Each row is followed by its class.
[-32 -32 -14  24  -7 -23 -27 -37  24  39 -44  -2 -11  10 -64 -26 -20 -45
  25  31 -62 -20  13   7 -34 -47 -13 -19  34 -19  21  -9   3 -30 -24  13
  30  37  33]  A
[ 32 -22  46  25   3 -54   0 -32 -38  36  -5   6  -6 -37 -45  -9 -58   1
  -3  24  -3 -36  16   1   3 -42  36  -6  71  -3 -25   8  26 -41 -41 -39
  69   1 -85]  K
[-38   2 114   7  29 -21  13   6 -15  12   2 -84  -2 -49  19 -18 -79 -58
  10 -58 -11   8 -13   0 -28  17 -29 -48  -7   4 -22  51  23 -18  26   8
  36  40 -34]  G
[-15  -8  -6 -10   9  -2 -14  10  30  -1 -12 -15  17   4 -13  -6  21  14
   8 -42   6 -13 -22 -69 -45  -5 -32  27  14 -21 -30  50 -16 -51  21 -28
 -32 -21 -51]  V
[ -4  19 -28 -55   4  26 -22  19  31   5  68 -23   8  33 -50 -56 -54  33
 -22  -7  26  20 -27 -22  -3   7  31  23   5  22   7  16  -3   0  -2 -25
   3  -9 -41]  A
[ 49  76  52   5  13 -33 -24  22 -36  49 -24 -29 -30   2 -45 -17  39 -21
  19 -46   8 -25 -17 -24 -27 -12  19   9   9 -34 -45  10 -42 -13 -35  -9
   4 -41 -32]  Z
[ 25 -50 -19 -13  23 -17 -36   6  37  -6  36   7  14 -20  -9 -35 -31 -20
  31 -16   7 -79   2 -31  -3   3 -16 -14 -15 -29  38  38  -1  -6 -16  23
  15  56 -11]  C
[-25 -43   1  51   3 -22 -57  21  22   5 -76 -34  -7 -13  47 -44  -6 -20
 -21 -67  22  15  49  -8  15 -44 -14 -25  39  -5 -18  34  -1 -87  -2  36
  31 -33 -72]  G
[ 15   7  21  12  68 112 -46   4  21 -49  37 -11  -3  38 -31 -23 -64  54
  11   0 -50  41 -22 -17   8  14  12 -21  26  61 -24  21  -5  61 -25  76
  -5  17  19]  Z
[ -4  -7   9   3  50  65 -31  62 -15 -10  39 -48   4  13  21  13  28 -60
 -29 -57 -29 -41  48   3  31   1  20  18   3 -20 -45  37 -21 -51   6 -23
 -16   7  12]  G
[-58 -34 -42  12  10  13 -46  60 -33   8 -22  12  -2  20 -38   7   4 -44
 -56 -24  -1  34  14   9 -39  13 -53  75 -10 -47  41   1 -49 -42  14 -44
  32  13  31]  Q
[ -6 -34   0  32  19 -13  16  39  21  32 -31  34  12  15  18 -38 -11  24
  -6   5 -41 -19  10   0 -24  46 -38 -58 -46   6  11  13  52 -80  32  35
 -12  43 -12]  K
[ 51 -27   4  66 -39 -51  39  45 -58 -20 -30  21  -8  35 -43  81 -42  16
   7  18  56  26  50  -9  11 -27   4  -5  36  22  -7   0  22 -23 -25  -8
 -37  -8  37]  Y
[ -8 -34 -39  -8 -43  -4   6  -6 -25   4 -16 -33   6 -24  65 -20   5  44
   0 -64  25  16  -8  47   8  46  20 -67 -68   3   2  11 -29 -22  24  11
  19  49  25]  G
[-41  -2 -21   1  -2  21 -31   6 -39  16 -11 -24   7  48 -39   5 -44 -36
   1  23  39 -16 -70 -25 -58  31  31  30 -22  38  33   4   0  29 -16   6
 -11  24  -9]  Z
[ 33  10  28  18 -37 -15  17 -14  -3   8  -9 -14 -13 -17  10 -31 -64  30
  -2  15 -22 -23  45   7 -40  -5  21 -66  17  19 -29 -24  33 -10 -12 -13
  30  31  -9]  A
[  -3   26  -20   -4  -39  -37  -45    6  -24   14  -31  -48   10  -30
   68   -5  -19 -107  -30  -87   57   13  -55   19   48   18   -2   29
    0    1   -3   67  -53  -79   11  -23    4  -19  -24]  M
[ 31   4  41   6  25 -44  58 -12  16  14 -45   0 -22   5 -10 -57 -50 -16
 -33  58  12 -21   7 -10   1  28  -9 -23  -1  19   7 -12  -4  -2  10  38
  56   1  10]  U
[-15  28  52   5 -12 -25  28  14   2 -13 -49 -35  17  12  25 -14 -56  58
  41  60 -25  31 -41 -19 -13  40  11 -22 -11  15  -4   4 -51 -26   9 -12
 -16  -1   8]  K
[ -4 -62  -4  12   9 -10 -17 -15  35   3 -42 -22  -2  43 -34  -1  20  29
  33 -33   8  42  10  13  29 -12  51 -32  37 -19  10  12 -22 -24 -32  28
  -8 -20  -7]  A
[-24  16  -9   6  17  61 -14  21 -38  10  59  27   8  44   0  42  37  18
 -10  70 -11 -28  32  79   0  18  34 -13 -21  39   4  10  32 -36 -15  32
  27 -66 -44]  U
[ 63  30  22  -4 -59  32  -3 -54 -81 -19   1 -31   5 -14  -4  14 -30 -97
  36  37 -30 -22  35  12  39 -14  21  -5  91 -19 -36 -17 -57  26   8 -57
  -4 -13  68]  K
[ 41  43  60 -24  47 -10 -32   7 -18  12  22 -21  -1 -55  36 -47  -1 -39
   7 -64   6 -36  -4  22  18  27  -1  23  -1 -39 -30  46 -62  -5 -12  32
  37 -46 -70]  C
[-47  16 -11 -24 -22 -24 -14  -2 -37  11  30 -40  14  17 -26   5 -15 -82
 -18   7  21  -1  -4  30   1  12  32  15 -24  -9  43   4 -31  12  23  20
  26  13 -43]  U
[ -6 -49  46  19  28  27  -9  57   1 -42  22   7  17  21  37   6 -43  71
   0 -54 -16  17  -2 -29  -4  53  27 -33 -19  -2 -29  19  43  10   1   5
 -41  61 -23]  A
[-12 -22  -2  -4   0 -17 -43  15 -51  10 -11  -6 -10 -11 -11 -19 -16 -18
 -25   5  -5  23 -22 -29 -41 -20 -24  47  -2 -10  -5  34 -38  -4 -21 -51
   7  -4   6]  C
[  7 -49  60  46   8 -31   3  12 -36  24   3   4 -13  39 -68  -2 -62 -19
  13  36  46  23  25   7  10 -19  -2  -1  23  45  -3  34  69   2 -44  38
  14 -29 -15]  Y
[-52  28  12  -7 -26 -78  34  21  15   9   0 -52  22 -16 -24 -35 -21 -66
 -17  41  27  -7  -6  17  51 -23 -11  10  45  32  42  36  -8  35  24  34
  56 -19   0]  M
[-23  -1 -14 -38  -6 -34 -27 -70  18  24 -49 -48 -17  -8  26  55 -11 -48
  -1  -9  55  21 -26 -19 -23  -9  19   6 -32  18  20  11  -3   6 -10  -7
  56  66 -32]  K
[ 21 -84  -9  18  25 -36  64 -15 -12  34   8  -3   3   7   9 -19 -12  60
 -45  58  18  17 -30 -15  52   9  62 -21 -29  55 -35  33   9 -21 -35   2
  43  31 -10]  M
[  1  31 -56   5  -5 -37  -4  43  -8 -14  15 -55  35 -28  15 -11 -57  16
  11  27 -22 -29   5 -82 -63 -20   4 -16 -35   4  13  -3 -97 -29  17  27
 -20  57 -54]  C
[ 25   4  74  -3  14 -18 -13 -15 -35  -6 -28 -23  -9 -13  31  69 -25 -29
  58 -37  57  12 -14 -42 -38  36 -72 -82  12   5  -3  87  28 -46  19  15
  16  -7 -16]  U
[ 24 -44  13  42  -4 -55 -11 -17 -44 -11 -26  25 -18 -17  -4  43 -28 -17
 -18 -21  -5  23  21   9  -7 -17 -14 -37  12  -5  23  24  15 -20  -9 -17
 -13  26  51]  Q
[-26  23  15   9  15  20  32  30  10  17 -46 -19 -17  -7  18 -24  34  83
  17  67  14  26  10 -20   6   6 -16 -79 -44   2 -32 -53  14   7  16  37
 107   0 -21]  M
[-38 -26 -16 -42  43   9  19 -55  45  -8  -9 -58 -13  15  18  38 -21 -58
  -7 -18  35  35  -8 -14 -61  10  -6  -5 -53  18  55 -14 -58 -20  28  -3
 -12 -13  48]  U
[ 34 -17 -19  -2  -5  19  -6   9   4 -31   6  15  -6  29 -32  39 -26 -16
 -17  -3   8  67 -21  23  34  -8  11   6  11  -5  36  -3   7  -9 -10 -16
 -35   3   1]  C
[ 54 -41  45  59  51  43 -47 101  -6 -14   1 -15  16  39  44 -10   7 -37
  -8 -23   4 -84  24 -52   8  66 -16  -7   3  12  -9  46  40 -53 -28  25
 -33   1 -41]  Y
[-53  57  -9 -39 -33   3 -12 -61 -44  -1 -44 -68 -29 -24  22  24   8 -45
  -3   4 -30  -4   5  32 -42 -11 -16 -42   1   6  -8  28 -19  25  35 -42
  27  40 114]  G
[-18  44 -52  -4 -14 -30 -11  -9  68  42  -5  -3  18  -3 -24 -23 -40 -32
   9  54  -5 -38  13  39  38 -27  35   7  15  47  53 -10   0 -60 -20  47
  12  18 -17]  A
[ 54 -41 -12 -21 -22 -53  24 -58 -40 -22  39 -30  -4 -20 -21  72 -32 -79
   4   0  24  12  18 -24  29 -32  22 -40  15  -6  31  26 -38   5  11 -34
  -7  50  55]  U
[  5  -5  -3 -43  68  21 -18  -4 -24  -2  47 -37 -11 -26  -9  -9   3  30
 -55 -50  -2  48  18   9  39   8  64   9  -9  15 -10  40 -51  18   1 -11
  21  13   3]  Z
[ -2  18  43 -39  25  16 -19 -31  -4   1  17 -12  -3  10 -25  -9  -2 -23
  -9 -15 -27  57 -61  26 100  20  18  20  34  22 -39  90   8  30   2  17
  24  25  12]  K
[ 33   8 -39  11 -58  21   2 -45  15 -29  21   1  40 -37  24  47 -41 -43
  42  12   3   1 -23 -23  63 -10  19  11  44  -5  21 -42 -52 -39   3 -42
 -50  46  20]  Q
[-99 -55  54  12  54  -2 -27  22   3  42 -31 -14  19 -19 -52 -69 -21  40
 -12 -37 -29  76  -2 -45 -17 -14 -17  51   5 -11 -29  22   4 -22   8  -7
  -7  16 -72]  V
[-18 -37   2 -19 -42   3  17 -22  15 -40  11  33  26 -38  68  31  22  22
  48  72   8  47 -18 -11  10  -9 -35  28 -15 -51  28 -41 -45  -4  19 -53
   8 -47 -11]  C
[-31  12 -13 -29 -24  24 -59  20 -69 -12 -33 -39   4   1  21  26 -27 -24
  -3  33  46  56 -17 -67  -2  14 -17   9 -36  33 -11  51 -13  13  29 -35
 -10  38  25]  V
[ 65  21  -7 -16  47   9 -24 -21  -2  28  20  -9 -23   4 -32 -17 -53 -46
 -25  -3 -14  28   8   5  36  -2  -3 -19 -23   3  15   3 -11   1 -23  14
  17  53  27]  M
[ 14   7 -11 -24   1 -19  -1  12  -2  -2 -12 -45  17  21 -28   1 -22   1
  10  39  14  27  38 -56 -47   7 -23 -23 -14   4  50  13 -35   7  30   5
 -33   5 -17]  V
[   4   20 -100  -10  -58    8  -32  -30  -44   29    0    6   -2   12
   28   16   29  -10  -42   -6    1   33   15   32  -49   -4   21   15
  -56   24   24  -23  -45  -14    4  -12  -26   12   16]  Z
[ -9 -67 -23  21  31  25 -23  28 -32 -17 -22  -2   7  25  31  23  28  10
   2 -31 -24   5  -2 -23 -43  47  -6 -33 -43 -21  14  35 -38 -34  20   5
 -37  23  45]  Z
[-37 -15  26 -10  19  70 -39  52 -80 -18  22 -13  -2  23  47  20  -4  -2
  26 -10  35  41  35 -21 -36  10 -25  27 -54 -19 -36  -6 -42   9  17 -41
 -35 -58  59]  G
[-81  45 -44 -25  29 -11 -49   2  50   3 -36   6  -9  -4  11  39  19  -9
 -27   3  37  71 -39 -13  32 -50  -7  57 -17  -2  46 -33  -3 -18   4 -20
   6 -21 -22]  M
[ 24  33  15  25 -77 -11  41 -38  -6  28  25  21  -1  29 -71 -32 -26 -10
  25  56 -23  18 -39  22 -34 -44 -20  30  54  24 -40   4  -7  -7 -18  -1
   8 -75  -7]  Z
[ -7 -36   6  17 -56 -33  32 -81 -14  49 -10  29  -1 -40  -3 -15  16  -3
  17  42  40   9  41 -14 -10 -60  -5   5  43  11 -40 -25  36  14  -6   8
  72 -19 -54]  Z
[  6 -48  47  31  25 -36 -36  28 -27  16 -24  -4 -37  -1 -71 -38 -10   6
 -44 -19   1  -2   6  -4 -47 -36   8  -5  -8 -21   0 -10  40  16 -32 -16
  58 -23 -68]  V
[ 38  15  24 -10  57 -26 -44  68  -9 -15  27 -19  18  -5   6  12 -44  18
   9 -12 -35 -15  -6 -53  19  33  19 -23  -9 -12  28  54 -33 -32 -12 -10
 -48  58  -4]  A
[ 26   1  22 -56  -2   9 -19 -48  52   3   4 -25 -18  17  14 -43 -15   5
 -28   1  -4  56 -12 -12  -7  30  -7 -28  -3   6  25  15  34  45   2  -9
  35  34 -27]  A
[ 12  21  37 -10  51  11 -23  49  45  14  11 -40 -15   9  40 -24  28 -15
   2 -55  -9 -38  10  12   9  21   9 -23 -71 -28 -13  20  -9 -59  -4  10
  -6  -3  -9]  G
[-45  64 -24 -36  24  36 -70  30 -81  10  10 -58   9   9 -37   8   0 -69
  32  77 -17 -20 -27 -30 -27   2   2   1 -51   5  23  31 -72  -6  31  -6
 -17 -29  32]  V
[  3  -2  14  -6  13  23  -8  24  24  -4  22  -1 -12  -4  -9  43   9  39
   7  29  -9  70  -6  -1 -16 -18 -23 -39 -15   8  38 -34  27 -17  -7 -20
  36 -23 -34]  A
[ -2 -17   2  34   8   2 -15  32 -44   1 -37   7 -18 -41 -13  21 -37  -3
   9  45  27  29  76 -29 -18 -62 -27 -34   9   4   6 -55  11  -6  -6   3
  46   6  -6]  C
[ 23  42 -12 -13   0 -54 -12 -39   2  51  26  -8  10   2  -4 -25   6 -52
 -20  -3 -52 -16 -46 -14 -27  -2  24  51 -27 -13   2  39 -60 -48 -12  -8
 -48  10 -45]  Z
[ -12  -20   21    6  -19   21  -13  -36 -108    3  -25  -38  -16  -45
  -22  -57  -75   21   -6   32   22   43  -10  -39  -29   -6   22  -82
   28   29    2  -65   -4   33   16  -48   42   -8   -2]  U
[ 27  15  55  16  20   5 -42 -25 -44  -7 -17 -29 -12 -34  26 -45 -40 -44
  16  35 -20 -13   2 -34   2  -7 -13 -62  28  22   3   0 -23  -2   0  15
  14 -42   3]  U
[-41  58  11   0  15 -14  42  37 -74   6  20 -54   6  34 -54   5 -61 -22
  27  62  44 -38  48 -11 -26 -12  40 -38  -2  29 -23  -4 -12  49  26  43
   4 -23  37]  M
[ 26  50  27 -30  13  29  43   8   3 -33  64  24  -4 -54  68  49 -15  38
  13  82   2   0  47 -20  17  -4 -31 -41 -45  35 -11 -30   4 -18  37 -33
  17 -17  56]  U
[-60 -55 -63  -7  10  20 -70 -15 -51 -17   4  15  -5  -9  41  51  27  34
   0  -9  22  19   6  -5  -3 -18  34 -20 -58 -13  -4  13 -31 -48   5 -17
  22   8   5]  U
[ -1  30  41  22 -78 -20 -13 -25 -43  35 -78  15 -11  47   1   0  11 -29
  54  45  46  52 -23 -11 -30  -7 -14 -17  25  -5 -10 -45  43  21 -12   5
 -19 -70 -37]  A
[-22   4  70   6  27  22  24  44  19 -12  35 -18  15  -1  -6  33 -10 -50
 -23   9   7  -6  59  14  34  13   0  24  49   2  14   9  44 -23  12 -42
  -2 -10  -8]  Q
[  50 -100  -94   -3    5   16    6   30   10    0   27  -13   17   -7
  -17   28    0   23  -45  -51   12   60   91  -33  -48  -11  -24   -8
  -56  -30   49  -36  -63  -60   25  -32   -6   55  -25]  V
[ 17 -36 -22   9 -18 -14  -9  41 -64   9  17 -49  15 -43  25  41 -52  34
  10  -1  35  31  11   1 -43   3   6 -50 -40  47  43   0 -56 -71  -6 -53
  25  -6  -6]  K
[  10  -44   -6   41    8  -26    7    3  -10   24  -45  -32   -6  -37
   -4  -16  -47   49    0   12    2   42   56  -25  -11  -32   -8 -105
    1   41   35  -41   18  -14  -16    4   25   57   24]  M
[-24  38  -8  -5 -52  48  29  34  10  30   9 -72  15  15   7  14  10 -37
  -6 -28  -9 -36  29  14 -68  47 -26 -26 -36  49  -4 -14   4 -11  16  -1
  13  86  31]  U
[-21  30  12 -35  27 -27  16  15  29  11   6  31  20 -34  19  -9   2  88
 -13 -30  42  15  23  28  40  22  -1  12  26 -29  31   6  34 -39  24 -22
  11 -18 -86]  G
[-50   7   8 -59  16 -61   7 -44  31  26 -17 -34  -7 -23  -9 -47 -15   0
 -40   2 -17  65  14 -10   4 -22   0  42  18  19  16  35 -41  35  12 -24
   8  17  58]  A
[-27  25  11  -5  -7 -54 -52  17  21  -5 -36  -3  -6  33  33 -58  32 -29
  10  29 -12 -21  13 -32  33 -24  16  -9   9 -19 -12  49  -3 -16  14  24
 -36 -57  12]  A
[ 54  24   3  19  -2  48  37 -22   2  -2 -34 -29 -12  17  40  46  25  41
   0  30 -24 -46 -31  28 -13  43  68 -52   9  47 -45 -21  -5 -15 -41   7
  29   7   0]  A
[-29   9   5 -37 -16 -53  16  -1 -49   5 -50 -60   4 -36  11 -32 -64  66
  24  55  39  -7  19 -51  -9  20  13 -76  10  48  -3  58 -22  -8  35 -41
  35  47  73]  K
